Each row is followed by its class.
[ 18 -31  40  10  16  -5  11 -44 -18   6  -8   2 -22  11  55  -8 -17 -37
  13  -4   2   8  -2   4   3 -18  13 -21 -21   5  22   1  24 -58 -25 -37
  33   4   7  28   3 -27  14]
zes
[-29  31 -48   6  -5 -16  30  20  33 -12  22  -8   4 -37  27   6   9 -22
 -32 -12   6  28 -27 -26  58  46 -29   6  16  -5  27 -35   0   6 -29  41
 -56 -14  -9 -39  39 -12   4]
Vanil
[  6 -10 -11  -3  13   0  -9 -43 -28  -9 -19   6 -27 -70 -12  26  -9 -34
  35   5  30 -34  -3  26 -10  25  26  19  10 -26 -17 -30  -7 -33 -33 -12
 -14 -12 -12 -37  21  -2  13]
tad
[ 11   1  19   2   3  20  -1  -8 -24  25   8  23 -14  11  -8  56 -21 -28
  35   0  -9 -11 -13   1  30 -11  16 -25  -6  32  -3   2  -4 -22 -16   1
  38  -4  37  23  45 -13  40]
gez
[ 47 -38  42 -14  -1  -2  32 -13  -1  18 -25  -9   2  30  38   1  13   9
 -12 -30  43  -6  11  17 -14 -26  11  17 -13   5  -1   3  54 -70   7 -29
  31  23  32   4  -3 -44   3]
fize
[-34 -13   1   8  -9 -12  14 -26  26 -25 -13   3  10 -11  30 -19  21 -10
 -49  -7  36 -21 -21  20 -52  43 -53  20 -45 -11   3 -11   1 -47  29  15
  16  50 -38 -18 -16 -17  27]
Maf
[ 25 -36  27 -25   8  42  -4   8  -4   6  -7 -14  -2 -46  21  22 -21 -36
  32 -19  18  19   0   2  31 -22   1  44 -14 -42 -24  17  -3 -23  -2 -11
 -10   8  -1   8   5 -13  35]
Maf
[-24 -23  43   8  -9  -8  -8 -27 -22   3 -20  14 -14  -5   1   1  35  -5
   6 -21  16 -20  -9  11 -17 -12  35  14  16 -16   6 -18   6 -29  16 -29
  24  50   5   9  -8 -14 -15]
Maf
[-26  -1 -23  28 -13 -43  -1 -18  50  -2   2 -18  13 -24 -21 -13  12 -11
 -37  31  34  10 -39 -39  -7  38 -24 -20  20  -9  11 -44  14  29   3  21
 -34   4 -22 -32  29   3 -33]
fazud
[ 50  -6   8 -19  15  16 -17  39  12  40   3  -4   1  -2 -13  10  -1   3
  30  -1   5  27   0 -20  38   2 -12  21  27  21 -11  24  -8 -17 -24  -6
  30   6  24  13   8  -7  22]
gez
[-24  -7  19  26   0  31  22 -32  24 -10   8   4 -47  -6  40  -8  -7 -12
   8 -24  27 -20   8  18  -3 -23   8   5 -43  -4  19 -13 -10 -14 -25  24
  12  29  -8  19  35 -18 -24]
fize
[ -4 -20   6  -5 -24 -19  21 -19  -1  52  17  15   2  32   3 -15  20  -7
 -31 -22  -4 -33 -20  -1  35   0  29  -9  27  22 -27 -17 -15 -14 -25 -22
  -9  28  27   2  -1 -28 -46]
tad
[-27  -4  15  19 -14 -28  21  31   4  13  12  -5 -16  -2  55 -11  20  -3
 -18 -25  -5 -15 -22   8   7   0  -7  14   2 -15  31  -6  -9  -9 -20   1
   0  38  -3  -2  14 -30 -18]
zes
[ -1  -9  18  -3   9  14 -36 -22 -13  14   7  -1 -13  -4  11  -6   5 -26
   4 -18 -16  30  12   0  18   5  11   2  -2  37  -7  11   5  19  -7   1
   7  37  16  -3  30 -20 -12]
zes
[ -3  22   3  -4  15 -20  27 -18 -13 -23 -11 -16   9 -26   3  31  60 -22
 -39 -40  60  55 -22 -17  18  -3 -24 -18   0 -14  17 -17  50 -49 -23  19
   7   7 -28   2  -9   1  14]
Biku
[ -4   2  23 -15 -24  15   5 -29  19  50  11   0  19  20  17 -27  -2 -27
 -32 -48 -15   6  -9 -13  22  -8  -3  20 -26  18 -16   8  10  16   9  -7
  25   0  23  41   7  -1  13]
zes
[-53 -10  -9  -2 -22  17  28 -33 -25  18  15  31   9  11  71   0  18  -5
 -36 -17   0 -16 -33  -9 -22   6  -8 -32  -6 -20 -21 -27 -14 -12 -16  10
  11   5  -8  -3 -32 -31 -43]
Maf
[  2   5 -12 -14   1  11   5  19 -14   6   8 -14   2  -5   8 -13   9 -21
  -8  -4   1  53  -2 -20  49 -13 -23   2 -23  -2 -12  16  14  47  -3   8
  -2  32   7  22   2 -18   6]
Biku
[ 21 -18  14 -18 -11   4   1   3  14  43  -1 -12  -2  26 -12 -10  -8  13
 -16 -28   1 -16   4  -3   2  16  38  53  26 -14 -29  -9   8 -10  32  -1
  -4  36  17 -30  35 -19  21]
fibo
[-13   8  51  31  21   6  17  -2 -15  42  27  21 -47  23  11  -1   3 -10
  -5 -36 -22   2  23  39  26 -33   7  -5  12   3   5   0   2 -34 -12 -33
  27  30  36  16  16 -25  -8]
tad
[-13 -14 -25  15  -1 -34  13 -49  -3   9 -12 -15  15 -18  53 -17  -4 -26
 -32   1  31   3 -16 -21  -4  39   0   2   5  10  23 -39  -1   8 -32  16
 -55  21 -17 -44   7 -30  -2]
Vanil
[ -4  -8  -5  -4 -12  -4  17  -6  44  25 -10 -35  12 -29   2 -42  -2 -25
 -41 -37   4  22  13  -1  27   4 -40  65   4  -5 -33  22  11  10  -1 -18
 -41  -4 -17  -7 -14  26  15]
Biku
[ -4 -25  11  15  -7   9  15  24  -9   8  -3 -15  29  -3  14  53 -10 -13
  -7  11  47   6 -50 -14   5 -14   0 -13  20 -19 -17  26  -5 -28   6  17
  16  15  11  -3  -9  11  24]
Biku
[  0 -30  22  -4 -14  32  -8 -17 -50  46  13   7 -52 -47  14  10  -7 -64
  38   4  12  -5 -33 -29  30  19  48   5  38  -3 -10 -14 -16 -48 -41  -5
 -22  -4  15 -21  43 -27 -31]
fibo
[-56 -17  -9 -11   4   6 -25  14   8  18  14   2   4   8 -20  14  20   4
  14  -2 -12  13  -7 -12 -12  24  -2  18   8  11 -25   6  10  51  18  -9
  37  20  20 -17  53  24 -10]
Biku
[-16 -16  10  -1 -31   7 -14  -5  -3  19  21 -14  26 -27  17 -36  21 -27
  -8  -2  19   0 -41 -15  33  28   0  24 -11 -15   5   8 -45  22  -8   6
 -44  40  19  18  -8 -20 -17]
tad
[-24 -28  -2  20 -11   8   8   4   9 -22 -12  11  36  18 -10   0  19 -24
 -20   7  26  16 -36 -21 -16 -23 -10 -28   2  32  -3  20  -7   2  20  12
   2  19 -12 -10 -47  28   1]
fibo
[ 40 -20  33 -46  30   8   2  19 -21  40  -5 -21   8  33 -11   1 -30 -18
  23  -7 -10  30  24 -11  26 -27  21  13 -13   9 -32  29  19 -14   4 -26
   2  12   4  21   7  -7  42]
gez
[  8  13  26 -12  -4  14 -21   8 -22  28  13 -13  -4  -4 -41  46  43 -34
 -14   0  49  27 -37 -30   3  12  13 -26  44  11   1   3  -6 -27  -1  19
 -13  39 -11 -25  -1 -10   9]
Biku
[ 24 -38   7  19  32  10 -29 -20  38 -30 -21  11 -31   0  10 -26 -36  -5
  14  16 -11 -18   9  62 -44 -23 -15  33 -28 -30  -4  -7  19   4  29 -31
  27 -14 -16 -12  14  -1  18]
fize
[ 13 -28  19   6 -30 -13 -16 -26 -20  40  20 -15 -15 -18  48 -16  19 -15
 -15   6 -15   4 -21 -28  21  39   5  18  32  11  11   5 -13 -15 -10 -18
 -28  31  -1 -24  14 -25 -27]
Biku
[ 19 -26  10 -20  -3   8  -6 -47 -23   5   2  23  -8  17   5  30 -30 -12
  26   0  -9 -50   7   5 -23  31  62 -22 -30  19 -11 -12 -12 -23 -15   8
  25 -12  22  10  41 -15  14]
Maf
[-14 -27  -2 -18   5  10 -34   2  14  16  27   1 -11  30  18 -13  25  -2
  14 -11 -17  13 -30 -11 -13 -16 -35 -21  -1   9   6  13 -27 -21 -19 -28
 -29  17 -11  -5  31 -15 -19]
Biku
[ 15   3   2   2  12 -18   9  45  13  47  -3  -4 -34  -3 -21 -15 -59 -10
   5  -6 -31  -8  25  24  13 -16  -1  19  -8 -13 -27   3  46  26   0 -29
  18  -8  24  18  77   2  -4]
fibo
[-13 -41  -9 -34   6  30 -19 -13 -17  35  35   4  23   9   2   9  20 -14
  11  -6  -5   3 -20   5  31 -12 -26  18 -16   9 -22  16 -39  37  -8 -13
 -19  17  19  19   6   0 -16]
Vanil
[-15  15  -5  -3  23  51  34 -24 -19  -9  10  15 -36 -31 -13  -8 -29 -29
   6  -8  10  -6  27  32  15 -10 -16  19 -25 -34 -11 -23 -10  -5 -15   6
 -11 -33  22   9 -18 -23  23]
tad
[ 27 -23   3 -28  -6  -9 -19 -31   5  11   9 -10   6 -17  16   9  19  -7
   9 -13  44   3 -13   4   2  30  21  25 -18 -11 -11  -2 -16 -18 -17  31
 -27   5 -26 -21  -5 -13   7]
Maf
[-12 -34  40 -12  -8 -33 -38  -8  -1  28   2 -20   0  26 -38 -32 -10  28
 -16 -10 -19 -20  28   7  -6  11  33  35 -17  33 -39  10  -7 -18  47  -8
  -6  52  17 -24  43 -19 -16]
Biku
[ 12  -2  18   9   3   0  29  -8  10  15 -11 -23  -1 -24 -15   7  17  -2
 -18 -19  50  -2  -5  25   0 -37 -50  28   1   0   0  14   1 -41 -30 -10
   5 -15  -5  34 -29  15   8]
gez
[ 43 -27  21 -29  20  42   9 -33 -15  24 -11 -10  -7  33 114  17  13  18
  15 -39  -8   1  61  19  19  36  -3  64 -21  12 -14  12   7 -44 -26 -16
  57  22 -13   1 -32 -12  43]
gez
[-11 -15  22 -15   7   7  19 -62 -41  -4  -6  10  -6  -4  29   1  15 -18
 -26 -20  26  22  13  15  -2  30   6  29 -32  32  -8  11  32 -38  -4   5
  52  54 -14  17  -1 -27  30]
Biku
[ -2 -35  22   4  15  34  12  -3 -10  24   0  20   3   1  21  24   6 -44
 -18 -19  -1 -14 -25 -15   3  -2 -38 -17  10  -5   6 -13  -6 -41 -21 -16
  32  25  24  18  -2 -13  -9]
tad
[ 28  -9  15 -16 -31  16 -20  12 -29  21  15 -12   4 -26  55  12  43 -28
   8 -17   5  24 -14 -17  55   2 -14   9 -21  -1   9  18 -10   1  -9   3
 -31  34 -21   2 -16 -11 -14]
fibo
[-19   0  20  18  30  -8   1 -23 -10   3 -14 -10 -19   0 -15 -12   6 -25
 -10 -29 -19  23  33  39  16 -22 -23   8 -19  -8 -24   7  26  -6   7 -24
   4  18   3  24  21  17   8]
fazud
[ 61  10  -5 -19  18  -2   1 -57  -5  27   4   3 -19 -10  39  23 -12 -42
 -17 -23  40   6  13   5  42  59  37  16   7  20  13 -39  37 -27 -33  15
 -20  11  -9 -16  40 -34  31]
Vanil
[ 18  -3   4   3  45  -9 -20 -56  -8  22  -4   1 -33 -56  22 -32 -36  -8
   5 -29  -4 -12  29  17 -13  30 -31  58 -11 -14   8 -25   6 -11  -9 -24
   6  27   9   2  41 -27  35]
zes
[ -9  -4 -10  19  20 -23 -16 -61  11   3 -18  13 -12  -4  17 -23 -17  -5
  25 -23  -3 -17  13   9  18  15   3   5 -16   8  14 -25   0  12  -8 -15
 -17  47  26  16  42 -12  18]
fize
[ 19 -58  53 -22 -47  38  -6 -40   5  46 -26 -31  -1  23  29 -23 -22   1
   3  -3  -5 -10  10 -16 -29  -4  51  66 -10   7 -20  18   2 -14  -8 -12
  53 -27   4  11  -2 -12   1]
Biku
[ 47  -9  -5  -1 -10 -33  -7  31  11  12  -3  -4   9 -26  16 -14  -9   4
  -3  33 -14 -34   6  30 -16  51 -26   3  11 -35   1  27  -3 -24  -5 -47
 -24  31  -5   4  13 -17  -3]
fazud
[ -8  -5 -10  -6  -9  24  35   2  45 -20  13  -9  30  12  31   8 -12   9
 -41 -11  19  22 -29 -40  15 -17 -38   6 -23   1   1 -13  19   2  27  37
   8   1 -15   4  12  -6  15]
gez
[  9 -34   8  20  12 -29 -10   9 -27 -18  -5  21  -9 -14  17 -32 -32 -14
  11  29 -46 -29   5  22 -19   8  19 -25  -1  -8  12   5 -25 -14 -29 -31
 -29   0  -3  13   8 -27 -32]
fazud
[  4  28 -33 -36 -16   2   4 -49 -12   9   4   4  20  -8  15  -4  -1   8
 -17 -13 -22   3  11  11  53  24  -8  11 -16 -10 -14 -17   5   2 -17   7
 -17 -55   0  30 -13  11  -5]
Vanil
[ 22 -40  11   9  16 -20 -20  19  -6  47 -13  10  16  61   5  12   3   8
  19  -7  -2 -19  -2  10 -11  -5   6 -12  20  42  -3  39 -13  14 -26 -10
  33  73  36  35  15  10  -7]
gez
[ 10  -6 -18  18  17 -32   8 -31  13 -11  -3 -17  28  -9  10 -28   9 -26
 -39  23  20  39 -16 -21   8   3 -25 -25  -8  -4  -4  -3   8  40 -11   5
 -21  22 -39  -1 -37   9  -6]
gez
[  6 -12  27  -1   2 -25   9 -10 -15  36  -1   3  10  26  41  -8 -25  18
 -33 -28 -15 -17  -1 -11   0   4  -1   9   2  20  10  -3   1 -42  -4 -13
  13  24   3  23   3 -20  15]
Biku
[ 36   5   8 -13 -28 -60 -28  39   2  55   2  -6  16 -17   5 -28   3  12
   5 -22 -26 -11   8   1  50   9  -1  20  -2  12 -12  32 -10  -4 -13 -35
 -31  27  13  17  14  -8 -10]
Biku
[  9  -3   9  14  27  17  13 -53  11   9 -14 -17 -27 -12   2   3  -7 -32
  -2 -12  42  -9  17  31   3 -20 -10   6 -44   2 -29 -22  18  -7 -18 -15
  31 -28   3  11   0   8  15]
fize
[ 21  32   6   4  -2   6 -13  18 -24   5  -3  26 -12 -12  -8  14  24 -15
   5 -12  26 -11 -19  -6  14 -24 -13 -35  17 -15  14 -20  13 -27  32 -14
 -13  49  12   0 -17 -12  -5]
tad
[ 27 -11 -20   4   5 -21 -11 -57  19  -6  -2   3  22  21  -1 -13   6   1
 -17   9  -6  -5 -17   5 -20  23   4 -21  11   6 -21  -3 -13 -29  -4  -9
 -14 -17 -13 -27  -9   4  21]
gez
[ 44   3  11 -35  -9  19 -11 -17 -52  36   9   0   6   3  21  16  35  -6
  -8 -28 -19   8   4 -10  52  -6  19  20  13  11  -4  -6 -13  -1  -4  -8
  -8  22   5   4 -18 -24   2]
Vanil
[  7  19 -16  -6  -8   1  -3  49  24  -8 -16 -16  41 -29  34   4  -6 -12
 -49  -7 -16  34 -18 -31  29  15 -72  -7  19 -16  11   0   2   5  -4  19
 -38 -23 -27   6 -54  16   0]
Maf
[ 30  12   5 -21 -19  -6 -13 -56  16  20  10 -20   1  -6  41   5 -10   2
  -8 -20  -4  18   0 -13  24  19  33  12  -1  18 -10  -7  22   3  -9  -9
 -13 -22 -23   8  34   7   9]
Maf
[-17   1 -18   3   0  20  24 -19   1  14  16  -5 -18 -11 -16  -5 -51   0
  13  22   3 -30  -5  11   1 -24   0   3 -13 -21 -35  -9 -25  12  -1  -1
 -11 -34  12   0   8   9   3]
tad
[ 33  34 -23 -23 -14   5  12  -9  -7 -28  21   9  24 -31 -10  -7  11 -18
 -30   9  -1  -5   9  35  38  10 -17 -14 -41 -28   3  -1 -13  15  -3  -9
 -49 -13  -7  23 -29 -30  12]
Vanil
[-30  -3   4  39  17 -37  24 -26 -10   9  17  -3 -32  13 -29 -35  15  -6
 -17   5   5 -17 -10  38  11  10   2   9  -2 -12 -12 -15 -26 -16   2  -5
  -8  38  34 -10  21 -34  15]
gez
[ 26 -23  -3 -40  -4 -12 -31  -3 -28  29  11   5  -1  35  -6   5  12 -14
  16  20   2  -4 -30  -3   3  11  45 -24  16  13 -29   0  -3  -5 -12 -34
 -13  -2  -1 -14   7 -28  -4]
Biku
[ 41  -6  16 -14  32 -56 -11  19 -25  37   0  -8  12  -3   9 -10 -19   4
   8 -21  -3  -4  20   6  47   8   8   7 -27  22   7  -3   4   4 -30 -28
  -9  57  30  37  36 -37  14]
tad
[ 68  -5  18 -32  17  -2  -3   9 -14  81  22  -1 -20  13  43 -12 -12 -20
  22 -34  21  -1  18  -5  48  -1   8  16 -38  48 -12  -2   3 -12 -49 -45
   5  21  18  28  30 -54  31]
fibo
[ -8 -16  13  -3  11  43 -12  35   3   4  26   5 -10   0  15  -5 -12 -13
  -8 -15 -29   8  -5  13  17 -31 -32  12 -17  12  -8  11 -23  12  -2  -3
  -3   4   8  10  12 -12 -19]
tad
[ 26  -1  -7 -44   8  29   4 -39 -72  -8  -5  -5   5 -36   4  12   5 -63
   4   9  -7  28  18  17  34  -5  25   9 -43  -4 -45   2  18  18   4 -20
  -8 -24 -19 -13 -23 -12  31]
Vanil
[ 31  37 -34 -18   7  -3  -1 -14  -2  -8  14   8 -20 -22 -18  -5   6 -18
   4   7   3   9   9  -1  10  15   4 -20 -23  -8   6 -17  14  11  -6  12
 -12  -7 -16 -10  33  -5   1]
Vanil
[ 14 -22  29  -4  12  -3   4   6  -4  32   1  -4  23  28  34  -9 -45  11
 -23 -26 -40 -25  22   7   8 -22  12   1 -13   7  -6   5  -5  14 -22 -20
  24 -24  35  54  -7  -6 -17]
zes
[ -6 -21 -30 -29  -3   8  22 -69  16 -38 -24 -21  25   0   3 -22  -7  -7
 -32  24  12  -7  12   5 -10  33 -38  10 -52 -17 -33 -26  10 -20  15   2
  -8 -22 -27 -23 -40  -3  21]
tad
[ 10 -20 -13 -18  38 -45  -1 -60 -34  -4 -29  -4 -18  35  -2 -24  11 -17
  29  17 -16   2  41  48 -20  16   6 -27 -37  -6 -10   4  32  -1 -35 -52
  28   5  12  17  -6 -10  13]
zes
[ 23 -47  57   6  24  21  15 -26  12  49 -11 -20 -23  13 -12 -10 -51 -39
   7 -12  14   6  46   7  -7  -7  13  33 -30  -8 -18  20  10 -31  -4  -4
  20  34   9   2  22 -13  38]
fibo
[ -8 -24   5  -2   1   9 -24  29  17 -16  12  13  -8  -7  24  -3  40  -5
  21 -28   3   4 -48   6  23 -35 -11  18   8   2  28   5 -14   6  -2 -16
 -18  38  -6  17  25  -3 -24]
fize
[-24 -13  10  29  -5 -65  -1 -33  17  16   1 -17  39  14 -22 -23  32  24
 -30  10  45  22 -14 -27  -1  -7 -22 -41   2  31   9   2  -2   3  -1   6
 -26  62   0  11 -11  -1 -42]
fazud
[ -4 -12   2  14  13  -8   2 -38  -5  -7 -31  21 -40 -10  11 -49 -49 -48
  29  14   9  -3  14  21 -27   9  25   8 -26 -11  10  -8  37   7   1 -14
  20  25  16   6  25 -33  26]
zes
[-22 -29  11  -5  -8 -20  28 -19 -24  18  -7  -8  17  25  34 -14  32  12
 -31 -21   3 -19 -16 -17 -45 -18 -11  -7  -6  -3  -1  -8  -5 -29 -12 -32
  14   1  -9  -2 -32  -8 -12]
Biku
[ 20 -21  24   6  -2  13  -3 -77   9  11   9  10 -21  15  88  -2  26  -3
  -7 -52   7 -17   1  -5  -4  27  -7  19 -13   3  40 -31 -20 -56 -16  -5
  -8  39 -11  -5  -1 -39  28]
Maf
[ 31 -10   8 -24   8  -1   2  -1 -11  -6 -13   2  -8   8 -27  40  14  -1
  -5   7  25 -24  33  33 -21  31   2   2 -17  19  -7   4  13 -26  -5  21
  41  32   6 -23  -7 -29  17]
zes
